What can hang from each mark
J_569: J_268 J_360 J_575
J_782: J_268 J_575
J_60: J_569 J_905
J_375: J_60 J_360 J_569 J_575 J_905
J_268: J_575
J_492: J_60 J_268 J_782 J_905
J_360: J_575
J_905: J_360 J_375 J_492 J_575 J_782
J_575: J_60 J_360 J_492

Known rows, with every way that one mark hangs from another
J_360[J_575[J_60 J_492[J_905[J_375 J_782]]]]: [ -8.5  -3.8   5.8  -9.7  15.5 -10.3  -7.2  17.5  18.3  -3.7  -7.1  22.5
 -10.8  -2.5  -0.6 -23.4   6.9  11.9  13.2  35.8  -6.5  -3.4  -6.4   4.0
 -12.7  11.4   0.5  13.1  20.4  -0.8  17.4 -32.1  -0.5  17.3  -2.5  -7.7
  -3.4   0.3   2.7   1.6  -3.3   4.5  14.6   5.3]
J_60[J_569[J_360] J_905[J_375]]: [ 34.2  10.4 -11.9 -14.0   2.0  12.3   2.2  18.5  11.4  -8.8  10.3  -8.5
  -5.5  36.1  -3.5  -8.6   3.0  34.3  -8.5 -46.8   0.1 -23.0  -7.4   8.5
  38.3  -3.0  -2.6  -9.5 -79.4  -9.1 -17.6  48.6  14.0 -21.3 -15.3  -2.7
   0.1  14.5   4.8   3.6   6.0 -16.8   0.1 -14.0]
J_60[J_905[J_360 J_375[J_569] J_492]]: [ 29.8  -1.8 -10.0  -9.8   4.0  13.7  17.1   2.3   1.0  -8.6  -4.0 -13.3
  -9.0   3.7 -23.4   4.2   5.4   5.4 -16.7 -46.3  13.6 -15.9  -9.6  -4.1
  19.1 -18.6 -18.8  -2.3 -41.7 -12.0   7.1  39.6  -2.9 -10.2  -3.6  11.9
 -28.0   6.5  -0.9  -5.8 -11.8  -1.0 -39.3 -13.0]
J_569[J_268[J_575[J_492]]]: [  7.7  -2.3   7.9  11.7  -9.8   1.6   8.0 -13.7 -10.5   7.2  -1.4 -41.1
  -6.0  10.3  -6.2   9.1  -0.1 -22.0  -0.5   1.0  -4.0  20.2   6.2  -7.3
 -10.8   8.4   4.9  -1.9 -12.2  -9.5   1.4 -55.2  -3.9  -5.1  -0.8 -21.9
   0.9  10.1  27.8  12.7 -36.2  -6.9  16.7   2.6]
J_360[J_575[J_492[J_905]]]: [ -2.9 -14.9  -0.5   8.0   3.4  -1.1   8.4  17.1  13.4 -10.1   2.7  11.5
 -16.9  20.1  11.5 -12.0   5.1  13.8   5.8  19.5 -10.3  10.6  -3.5  -4.1
 -15.6   5.1  15.7  -2.9  -4.2   5.1   9.2 -64.3  -3.0   5.6  -2.3  -0.2
  -2.4  15.3   9.4   2.7 -21.9  -4.3  25.7  -1.4]
J_575[J_360 J_492[J_782 J_905]]: [-18.2 -10.1 -13.4   2.2   4.6  27.4   5.6   7.1   7.1  -1.2   5.0  -4.9
  -9.1  14.5  26.0  -8.4   9.1  -0.6  12.1  32.8  -3.2  20.6  -1.7 -10.6
  -1.0 -51.9  30.0   7.6   5.0  18.6  -8.3 -12.7   9.1   3.8   0.2  18.5
  -9.4 -16.7  29.7  -5.9 -15.7  -1.6  -4.6  11.8]
J_782[J_575[J_60[J_569[J_268]] J_360 J_492]]: [-14.4 -13.0  -7.0  10.8  -8.5   1.0 -13.3  -7.5   3.1   7.4  -8.1  31.7
  17.0  -4.7   9.0  13.5   2.7  -6.7 -21.4   5.5  -8.9  -7.0   8.3  -3.3
 -18.3 -43.3   7.6   5.2  15.1   5.0 -20.5 -22.2  -6.1  -0.3  10.0  -2.0
  59.5 -13.2  10.6   3.8  15.5   5.1  -7.5   7.1]
J_375[J_360[J_575[J_60[J_905[J_782]]]] J_569[J_268]]: [-21.5  -9.4  -1.1  21.6   5.2  -1.1  -1.6  -1.1  -2.9 -13.3   9.9  16.0
  18.4 -21.7 -12.5 -11.9  19.8   2.6  -5.8 -35.3   7.3 -17.5  -0.3  23.3
  63.2  31.6 -24.0  14.8  27.1  -3.1  12.1  -0.5 -11.1 -14.7  -9.0 -40.2
  -2.8  32.7 -27.0  -2.4   2.5   4.0 -16.2  13.2]
J_569[J_268 J_360 J_575[J_492[J_60]]]: [  4.9  21.2  -3.3  -3.8  -3.4   6.5  -1.4 -17.2   2.4  -3.1  -5.3  -8.2
   7.8 -11.0  -8.8  13.9  -6.8 -12.0   9.1 -19.3  -5.7   4.2  -4.6   1.5
   9.4   3.7  14.4  -3.8  28.8 -14.7   4.4 -10.7  14.5  -6.6  -5.7  10.1
  40.9  18.2   8.5 -11.0 -29.2  -1.9   5.2   8.8]
J_782[J_268[J_575[J_492[J_905[J_360 J_375[J_569]]]]]]: [ 15.4  -8.3  -2.8   0.3  -0.5  30.5  10.4 -29.1   1.2  -1.1   8.7 -68.7
 -16.9 -31.4  -3.0   3.6   8.5  -4.9   2.2 -13.6  14.6  25.0   2.7  -3.1
   0.0 -33.2  -6.3 -21.5  -1.2 -15.2   7.0 -31.6   5.3   4.0   1.5 -10.4
 -23.4 -22.1   6.4 -12.5   0.3  -4.4  13.0   2.1]
J_782[J_268 J_575[J_60[J_569 J_905] J_360 J_492]]: [ -1.7 -16.7  -8.1   9.8   0.8   0.5 -15.8  -8.3   9.6   3.2   0.8  32.0
   6.0 -11.4  38.5   8.1   2.6  26.4 -22.6  37.0   1.3  -5.0   9.3   2.0
 -21.9 -34.7  17.3 -11.9   4.7   6.6 -31.7   0.8  -1.5   6.0  18.3  12.4
  20.9 -23.6 -10.8   3.6  18.1   6.8  12.3   3.5]
J_60[J_569 J_905[J_492[J_782] J_575[J_360]]]: [-19.3 -10.3  -2.9  -8.9  -4.2 -12.5   7.2  30.0 -10.6   2.0   0.4  -1.8
  -9.3  55.0   1.3  -6.7  -6.5   4.3 -10.2 -10.4  -6.2 -18.4  -6.8 -13.7
  -1.6  12.3  15.8  -0.2  -5.5  17.6 -16.8  72.9  -4.4  -1.4  -0.4   2.6
 -34.2  14.1 -13.3  26.2  15.0   7.5 -11.6 -11.6]
J_268[J_575[J_360 J_492[J_60 J_905]]]: [-23.4   4.3  -1.8  -1.0  13.6  18.2  15.5  13.3  14.3  -3.7   0.7 -38.1
 -12.4 -15.2  21.5  -2.7   1.1 -13.5  11.2  21.0   2.0  20.0  -5.4 -20.9
 -25.0 -34.4  14.0  -9.9   0.7  11.1  26.3 -63.4  -9.4   8.7  -7.9   4.2
  -1.5  -4.9  15.0  -8.0  32.0   1.1   8.5   7.2]
J_575[J_60[J_569[J_268]] J_360]: [ -8.8   6.6  -9.5  14.3  -7.2  10.0  -7.9   0.3   0.9  -1.9  -0.5  14.2
  21.9   3.6   9.3   5.8   0.8  -1.4 -20.1 -48.9  -6.8  -6.7  -1.8  -4.8
  16.4  13.7   5.6  -0.5 -31.6   5.1 -37.7   5.6  -6.6 -17.1  -0.5 -25.9
  16.9  -2.7  13.3 -10.4  50.7   0.8 -17.7   0.5]
J_782[J_268[J_575[J_60 J_360 J_492]]]: [ -4.9 -10.1   3.3  13.1   2.6  11.6  -2.7 -13.3  -3.5   5.7  -1.1 -11.8
 -10.0 -33.2  42.1   4.1   4.1  -5.7  -2.9  32.1   6.1  29.5   3.8 -15.8
 -26.6 -17.8   9.7 -18.2   5.3  -4.6  -5.2 -48.8  -8.1   7.6   5.5   2.5
   7.7 -26.5   9.9  -3.3   0.8   9.7  21.6   5.2]
J_782[J_575[J_60[J_569 J_905] J_360 J_492[J_268]]]: [-17.0 -10.0  -6.3  12.1  -3.8  -8.0  -8.7  13.1  10.0  -3.9   4.1  33.1
  10.4   8.6  23.5  10.0   0.7  19.2 -25.0  28.3   5.0  -4.3  10.7  -3.6
 -23.1 -25.6   3.1   1.5  -4.3   9.4 -13.3 -12.2   4.6   7.7  17.5  14.9
  34.8 -12.1   3.1   0.0  22.7   2.0  -3.1   5.9]
J_375[J_60 J_569[J_268 J_360] J_905[J_575 J_782]]: [-13.0  -2.0  32.4  -3.4   6.7  -3.5 -16.1 -20.0  -5.1   7.7   6.5  15.8
  32.4  -6.8 -39.9 -24.4   1.0  -9.6  20.9 -71.1   1.4 -21.4 -13.4  28.5
  42.7  61.3 -31.9   5.6  48.8 -11.6  11.7  49.5   0.6 -15.8 -14.3 -32.9
  -9.9  55.3 -37.6   9.2  18.0   5.8 -38.0   3.6]
J_905[J_360 J_375 J_492[J_60]]: [ 31.8  29.6 -13.2 -20.4  -0.1  16.4  19.4  -2.9  -2.9  -1.2 -16.6   4.3
   0.6 -29.2 -11.9  26.1 -14.7 -34.4   3.3 -22.8   3.9  -8.6 -13.1 -16.1
 -16.9 -31.3 -24.5  -0.2 -20.1  -8.1  18.6  25.2 -13.0   2.4  -0.8  33.3
 -16.9 -14.2  13.5 -26.8  -5.8   4.3 -41.4 -14.9]
J_375[J_569[J_268] J_575[J_60[J_905[J_492]] J_360]]: [-16.8  -6.4  11.7   8.2  -0.7  -3.5  -0.5   1.4   2.9  -1.7  -6.1  22.0
  16.4   9.3  -8.7  -6.0  12.6  -3.1 -22.5 -51.5   0.4  -9.0   8.8   5.1
  25.3  14.9   6.8   8.7   3.8   2.2  -5.3  -3.9 -22.8  -6.6   4.1 -16.7
 -12.6  14.7 -13.4   7.1  35.0  11.2 -28.2   3.4]
J_360[J_575[J_60[J_905[J_375[J_569]]] J_492]]: [ -6.7  -8.2   5.1   0.7   7.0 -11.6  -8.3  14.9  11.7 -10.1  -8.8  28.6
  -6.7   4.8  -4.0 -11.2   8.6  25.7  -8.8  11.6   3.0 -11.7  -7.9   8.4
  -6.6  26.2  -7.0  10.3 -10.7  -5.6  14.4 -22.8  -7.2   6.1   4.7 -17.2
  24.0   9.8 -11.1   5.8  -3.5   1.8  -5.8   3.8]
J_782[J_268[J_575[J_60 J_360 J_492[J_905]]]]: [ -7.0  -6.2   4.5  10.9  12.4  16.4   2.1  -9.2   8.3   2.2   3.9 -27.4
 -10.8 -28.2  40.6  -8.0   6.0   6.2   2.9  24.2   8.2  28.7   2.1 -16.5
 -14.7 -10.3  20.1 -24.1   7.7  -0.4  -5.6 -55.2  -4.2   8.1   1.3  -1.1
  -8.3 -27.2  10.1  -9.7  21.9   7.3  25.7   7.2]
J_60[J_569[J_360] J_905[J_375 J_575]]: [ 23.6  10.6  -0.3 -20.5   4.6   6.2   0.1  31.2   4.3  -7.2   5.9 -16.6
  -7.1  40.6 -14.6 -19.3  -3.1  22.1  -2.4 -36.5   0.2 -30.4  -8.2   4.2
  20.6  12.2  -0.9 -17.5 -43.6 -11.9 -16.3  47.3  11.4 -11.7 -15.2  -7.5
   5.8  23.2 -10.6  14.7   7.1 -11.7   6.9 -17.2]
J_782[J_575[J_492[J_905]]]: [ 10.3 -17.5   5.6   1.9   4.8  -7.4   5.5  -1.5  11.4   2.0  -1.1  -0.3
  -7.8   8.0   6.1  -1.7   3.1   3.1   9.5  24.8  -4.9  10.9   7.5  -4.8
 -24.4 -43.6  11.1  -4.8   3.7   7.0  22.2 -60.0  -3.3   3.0  -0.5  19.0
  28.3  -8.0  16.3   7.8 -28.0 -12.4  17.3  -1.0]
J_492[J_782[J_268 J_575[J_60 J_360]]]: [ -9.0   0.6   4.0   4.6  -1.8  -3.1  -7.8 -28.5 -10.9  14.1  -2.4  24.4
   4.8 -25.3  33.4  12.5   1.2 -13.4  14.2  47.8  -0.5  30.3  16.6   7.6
  -8.4 -30.8  10.4   0.4  27.0  10.1  10.7   4.9 -21.6  -0.7   3.4  18.7
  32.6 -46.5  -5.7 -11.2 -32.1  -2.5  16.9   7.4]
J_268[J_575[J_60[J_569[J_360] J_905[J_782]] J_492]]: [-10.1 -13.0  -0.2  -2.2  10.4 -17.8  -9.9  15.9   1.8   3.7  -0.6 -15.6
 -12.0  -2.8 -12.9 -17.8   5.2  25.5  -7.6  14.6   3.3 -22.3  -8.3  -3.3
  17.4   1.0  -7.5  11.8 -17.7   1.4  10.6  10.5  21.7   0.5 -13.4  -5.7
  18.1  15.4 -10.4  24.7  31.9   8.4   6.6   6.2]
J_60[J_569[J_268 J_575[J_360]] J_905[J_492[J_782]]]: [-24.9  -1.1  -6.1  -6.3  -9.2 -14.8   4.3   2.6  -3.4  -1.0   3.4 -19.5
  -3.4  62.3   1.5   5.8  -1.6   5.7 -19.1 -40.1  -9.8  -5.5  -0.4  -3.9
  21.6  21.9  25.8   2.2   0.1   6.3 -16.9  86.8  -6.3 -12.3   1.2 -15.5
 -32.5  15.4  -4.9  15.5  -5.2   3.2   0.1  -0.6]
J_782[J_268 J_575[J_60]]: [ 22.4  -1.0  14.8   9.2  -0.1 -20.9  -7.2 -28.9  -4.0   9.8  -4.5  20.9
   7.0 -31.1  23.3  12.7  -4.0   0.0   7.7  18.1   0.7  19.3  14.4   5.4
 -20.0   3.1  -2.5 -15.0   3.7  -2.0  13.1 -33.5 -20.3  -3.5   5.0  10.8
  34.0 -31.2  -7.3  -5.9 -18.4  -8.0  25.1  -4.9]
J_60[J_905[J_360 J_375 J_575[J_492] J_782]]: [ 14.6  -1.4  -7.0 -22.7  14.6  14.5  -4.6  26.7  -2.1  -5.4  -7.2 -16.4
 -14.3   1.6 -25.4 -19.9  -0.7  -8.7   2.8  53.2   7.0 -26.1  -6.7   3.5
 -17.1 -36.4  -9.3   7.4  14.1 -13.3  -6.7  31.6  16.2  16.2   1.5  13.5
 -32.5  16.1  -8.6  14.5 -43.5   5.0  -5.7  -3.4]
J_905[J_360 J_375[J_60 J_569] J_492 J_575 J_782]: [ -4.5 -12.6  13.4 -26.4   6.2 -13.0  -6.8  -6.9 -12.1   9.4 -12.2  10.5
  -3.8 -30.3 -48.7   0.9   0.8 -38.6   6.2 -25.1  -1.8 -17.5 -15.8  -2.9
 -18.2   4.1 -56.9  18.6  48.4 -16.0  37.9  63.9  -8.0  10.2  -5.7   5.0
 -34.7  14.3 -19.3   6.3  -6.6  19.5 -53.6 -13.6]
J_905[J_360 J_375[J_569[J_268] J_575[J_60]] J_492]: [ 12.8   8.0   4.8  -9.7  -9.0   9.2   3.7 -18.3  -9.1   3.1 -17.8   6.5
  13.4 -19.8 -41.3  10.4   4.0 -36.6 -15.8 -65.7   3.6 -13.8   4.1   0.6
  14.8 -21.0 -27.8  11.1   9.6 -18.7   9.7  15.0 -18.8  -0.2   4.0  -4.7
  -0.9  -8.8  -1.6 -10.6   7.1  11.7 -44.8  -4.5]

Rows
[  4.4  11.5  -8.8  15.2  -1.1  17.5  22.4   9.8   7.3 -20.5  18.7 -12.2
  -4.5   2.6   0.4   1.4  -1.1   2.8   1.4  -8.3   6.8  21.6   5.5  -0.2
  10.7  16.3  -3.8 -12.8 -16.1  -1.8   5.3 -49.4   3.9  -1.1  -3.4   8.8
 -27.3   7.7   6.1 -37.3  -6.4 -10.0  18.3  -3.4]  J_492[J_268 J_905[J_360[J_575]]]
[ -1.8  28.2  -9.1   1.6  -2.0  19.6   8.2 -12.8   4.6   1.0   2.6  12.6
   6.9  -2.3 -13.8   3.2  -2.5   0.8  20.5  13.9  -9.4   3.6  -1.6  16.8
  34.7  22.1  24.4  12.5  28.4   2.7  -7.2 -19.6  13.1  -2.9  -9.7   5.0
   8.9  16.6   4.8 -20.4 -24.5  -1.7   8.6  13.5]  J_569[J_268 J_360[J_575[J_492[J_60 J_782 J_905]]]]
[ 18.8  11.6  -1.5   1.1  -3.8   4.3   0.7  14.7  -4.1  -4.1   9.2 -17.7
   8.4  42.4 -25.6 -11.7  -5.5  20.1 -10.7 -47.7  -4.0 -30.7  -2.9   9.4
  40.3  48.1  13.4 -13.7 -29.8  -7.2 -42.3  33.3  17.1 -21.1 -12.1 -21.1
  -4.5  42.6 -12.1  14.5  10.9  -8.9   7.0 -10.5]  J_60[J_569[J_268 J_360] J_905[J_575]]
[-23.3   1.8   4.5  14.6 -13.2 -21.3  -5.0   1.9  -9.9  -0.8  -2.0  38.7
  -0.7   4.1  11.0   9.5  -4.6  -0.9   7.5  51.9  -2.1  21.5   4.6   2.4
 -19.8  38.3  -3.5  22.3  18.7   7.6  14.1 -28.8   2.0  14.8  14.3   5.8
  20.4  -9.6   7.8  -7.4 -32.1   3.1   8.3  11.6]  J_360[J_575[J_60 J_492[J_268 J_782]]]
[  0.6  -2.3   5.3   7.4   2.0  -4.8  26.9  19.9   0.0  -4.9  10.2 -18.4
 -17.1  28.1  24.4   4.3   0.7   4.7 -12.6  -2.4  10.8  21.6   4.6 -20.7
  -8.6  16.9   5.0 -15.6 -32.6  -0.8   9.4 -14.1  -9.9  -1.4  -1.3  15.8
 -47.2  10.6  13.0   2.8 -12.4   1.2   7.1  -9.6]  J_60[J_905[J_492[J_268[J_575[J_360]]]]]
[ 14.4  13.9 -10.4  -4.2   7.1   6.6  -8.8   9.7   3.8  -7.7  -1.7   9.7
   4.9 -19.7  -8.6  -0.8  -2.0   9.0  -7.1  47.3  18.7 -12.3  -1.6   4.1
  -4.5  -5.2 -20.6  19.4  -7.6 -10.2 -11.7  20.6  29.1  16.9  16.7  19.7
 -24.5  -9.1  12.6 -14.7 -12.2   6.4 -23.8   8.8]  J_575[J_60[J_905[J_360 J_375 J_782]] J_492[J_268]]
[ 12.1  -0.1  16.1 -26.0   4.2 -10.5  -2.2  17.2  -7.7   5.2  -5.1 -19.6
 -11.5   9.6 -18.2 -16.8  -2.2 -29.3  25.8  10.8  -6.0   1.6  -0.3   2.6
 -24.3  -0.3 -15.1   1.2  15.1 -10.8  18.9  12.4  -5.1   8.4  -8.5  -9.1
 -25.6   7.5   1.7  22.1 -35.3  -8.5  13.8 -12.5]  J_905[J_375 J_575 J_782]
[  3.1  -5.4  10.8  13.1  -7.4 -24.1  -4.8  -7.9  -2.5   4.5  -5.4  29.9
   8.9 -13.5  10.1  17.1  -4.9  -5.0   0.0  35.3   4.2  15.9  13.2  -5.3
 -37.7  -9.0 -11.2   5.0  11.7   1.2  20.4 -55.5   0.5  10.0  15.5  23.1
  52.9 -20.7  17.1  -2.5 -21.7  -4.7   2.5   4.4]  J_782[J_575[J_60 J_492[J_268]]]
[ -2.1  -4.1   9.5   0.1   8.2 -19.2  -1.4 -10.0   6.7   5.0  12.2 -47.4
  -5.7  -9.6  -0.3 -15.9   1.4  16.7  12.8 -19.9  -0.3   8.3   1.4   2.1
  18.5  37.3   0.0  -8.0  -9.1   9.4   6.9   1.8   5.3  -1.9  -9.5 -28.2
 -49.0  -8.0  -8.0   4.7  59.6  -4.9  29.5  -0.7]  J_492[J_905[J_782[J_268[J_575[J_60[J_569]]]]]]
[ -8.4 -11.0  -0.6   0.6 -13.1 -18.3   0.2 -24.8 -13.7  19.0  -5.2  30.5
   2.6  -4.2  22.5  22.2  -3.7  -8.1  -3.8   1.9  -6.9  12.2   8.6  -7.9
  -9.6 -19.5   6.5   1.7  23.1  14.8  -0.9  45.6 -16.8   0.7   7.9  21.6
   4.5 -38.3  -4.3   2.9   2.2   9.8  -3.9  -3.7]  J_905[J_492[J_782[J_268 J_575[J_60[J_569] J_360]]]]
[  6.9  -6.9  14.8 -20.4   9.3 -13.1  -1.5  18.2  -0.2  -3.1   1.8 -31.0
  -9.3  19.0 -32.0 -23.5   6.0   1.8  12.1 -11.5   5.2 -12.3  -2.4  14.6
   5.8  22.0 -14.5   3.8  -2.4  -7.0  17.9  32.5   0.7  -0.1  -7.3 -23.5
 -38.4  24.6 -18.9  26.3  -9.6 -11.2  -2.0  -8.0]  J_60[J_905[J_375[J_569] J_575 J_782]]
[ 12.3   3.9  -3.7   7.6 -15.0   7.4   8.0 -10.6  -9.1   4.3  10.9 -39.2
   0.4  16.8 -19.3   6.8   1.3  -2.5  -8.1 -65.6  -7.5   0.8   2.5   1.3
  39.6  12.2  -2.0  -9.8 -41.6  -9.4 -11.7  -4.5   7.1 -26.0 -20.8 -26.3
  18.7  20.8   9.9   5.8  11.9 -11.3  16.4  -6.1]  J_60[J_569[J_268[J_575] J_360]]
[ -2.8   2.4  16.7   9.9  -5.8 -18.2  -5.5  14.0 -11.8  -0.8  -7.0   9.1
   7.2  -0.9   1.3  -0.4 -13.1 -11.4   5.7  22.6   6.3   6.1  -0.3 -16.3
 -41.1  42.3  -6.2  -2.9  20.8  -1.8  -1.8 -41.1  11.3  16.0  15.9   6.3
  19.6  -1.6  12.5   4.0  -0.8   3.1  -5.2  -0.1]  J_905[J_575[J_60 J_492[J_268]]]
[ 26.3 -20.1   3.8   9.3 -11.2  -5.2  -2.1 -29.9  -4.6   9.9   0.6  12.5
  -5.5 -15.0  26.4  20.6  -0.9  -3.8   3.8  41.0  -4.2  25.9  16.0   2.4
 -39.1 -39.8   8.5 -13.1  13.0  -2.7  -1.3 -45.2  -4.1   5.7  15.5  23.9
  14.9 -22.4   9.9   7.9 -54.6  -7.7  30.2  -3.5]  J_782[J_268 J_575[J_492]]
[ -1.1 -13.5 -15.5   2.2   0.7   5.2   3.6   9.1  -7.2  -7.9   0.7  17.2
 -13.6 -19.7 -16.7  -2.3   5.5 -17.3   1.9  25.1  -8.3   0.1  -1.1   9.1
   4.4 -29.7 -17.9  14.5   5.5  -2.9  16.5  -8.8  -3.5  -0.2 -13.6  10.2
 -13.3  21.3 -16.4  -4.9 -39.2   3.6  13.2  -4.1]  J_905[J_360[J_575] J_782]
[ -8.3  34.8 -10.7  -9.4  -4.5  10.4   3.9 -16.0  -9.7  -0.1   6.3 -42.8
  12.5 -18.2 -17.1  10.0 -23.9 -15.0  24.0  -4.9   1.5  -6.6  -5.1   6.4
   8.8  22.7   5.0  -6.1  23.4  20.9 -10.4  55.3   7.6   4.5   4.1  -3.2
 -41.1 -18.1 -26.8 -25.9  57.1  -3.7  -2.9   0.6]  J_492[J_60[J_569] J_782[J_268] J_905[J_360 J_575]]
[-13.6   8.0 -10.7   2.2 -13.9 -13.8  -4.7  -4.8  -1.7  -1.8   3.6  20.6
  -3.2  12.9  14.2  17.7 -12.2  16.4   4.3  46.8 -10.5  -0.7  -2.0  16.2
 -14.1  34.4  12.8  13.9   0.6  18.4  -9.1  25.4   1.5  10.7  17.5  -4.4
 -29.7   3.7 -18.5   2.8  -2.1   0.2  17.0   4.7]  J_360[J_575[J_492[J_60[J_569 J_905] J_782[J_268]]]]
[  9.2  -7.9 -11.6   8.1  -5.4  -2.0 -13.5   4.2   0.8   0.2  -5.2  28.9
   7.7  -6.9  -1.6   0.9  -0.6  22.1 -11.6 -24.4  -3.5 -21.6 -12.7  -9.5
  11.7  -7.8  -4.4   7.2 -29.6   2.9 -19.3   2.0  26.7  -7.1  -2.2  10.4
  53.9  -0.8  13.2   2.5  35.1   4.7 -21.6   1.2]  J_575[J_60[J_569[J_360]] J_492]
[ -8.6  20.0  -2.5  -3.6  -7.3   3.0   2.4 -32.7  -8.4  12.4   0.0  13.8
   9.0 -33.4  30.4  31.5 -10.0 -28.4  25.9  49.2  -3.9  33.1  14.7  12.3
 -20.0 -33.6  10.0   2.1  29.5  18.2  20.5   9.7 -24.2   2.5   6.5  25.9
   7.0 -38.8  -8.8 -19.8 -21.6  -7.8  12.9   5.8]  J_492[J_60 J_782[J_268 J_575[J_360]]]
[  5.4  12.2 -11.2 -13.8   2.5   0.4 -17.5   8.1   2.6   3.0  -5.6  17.0
   2.5  16.5  -6.0  -8.5  -0.4  32.6  -1.8  13.0   3.4 -29.1 -11.1   6.6
  27.7  -4.8   0.8  21.6 -30.7   2.8 -15.8  68.2  27.3  -1.6   0.7   7.1
  31.3 -13.7   6.7   4.8   7.1   0.7 -23.7   8.5]  J_575[J_60[J_569[J_360] J_905[J_375]] J_492[J_782]]
[-15.4  11.6   6.1   3.9   9.1   8.5  -0.6  17.4   8.6  -4.5   1.8 -20.0
  15.4  17.6  -4.4 -21.8  -2.8   1.0  -1.0 -44.7  -3.7 -11.8  -4.2  -9.1
  12.2  38.8  20.1 -17.0   5.9   7.1 -28.7 -11.7  -4.0  -6.8  -7.0 -32.0
  -3.0   7.2   0.0  -5.6  65.6  -0.6  -1.2  -1.7]  J_492[J_905[J_575[J_60[J_569[J_268]] J_360]]]
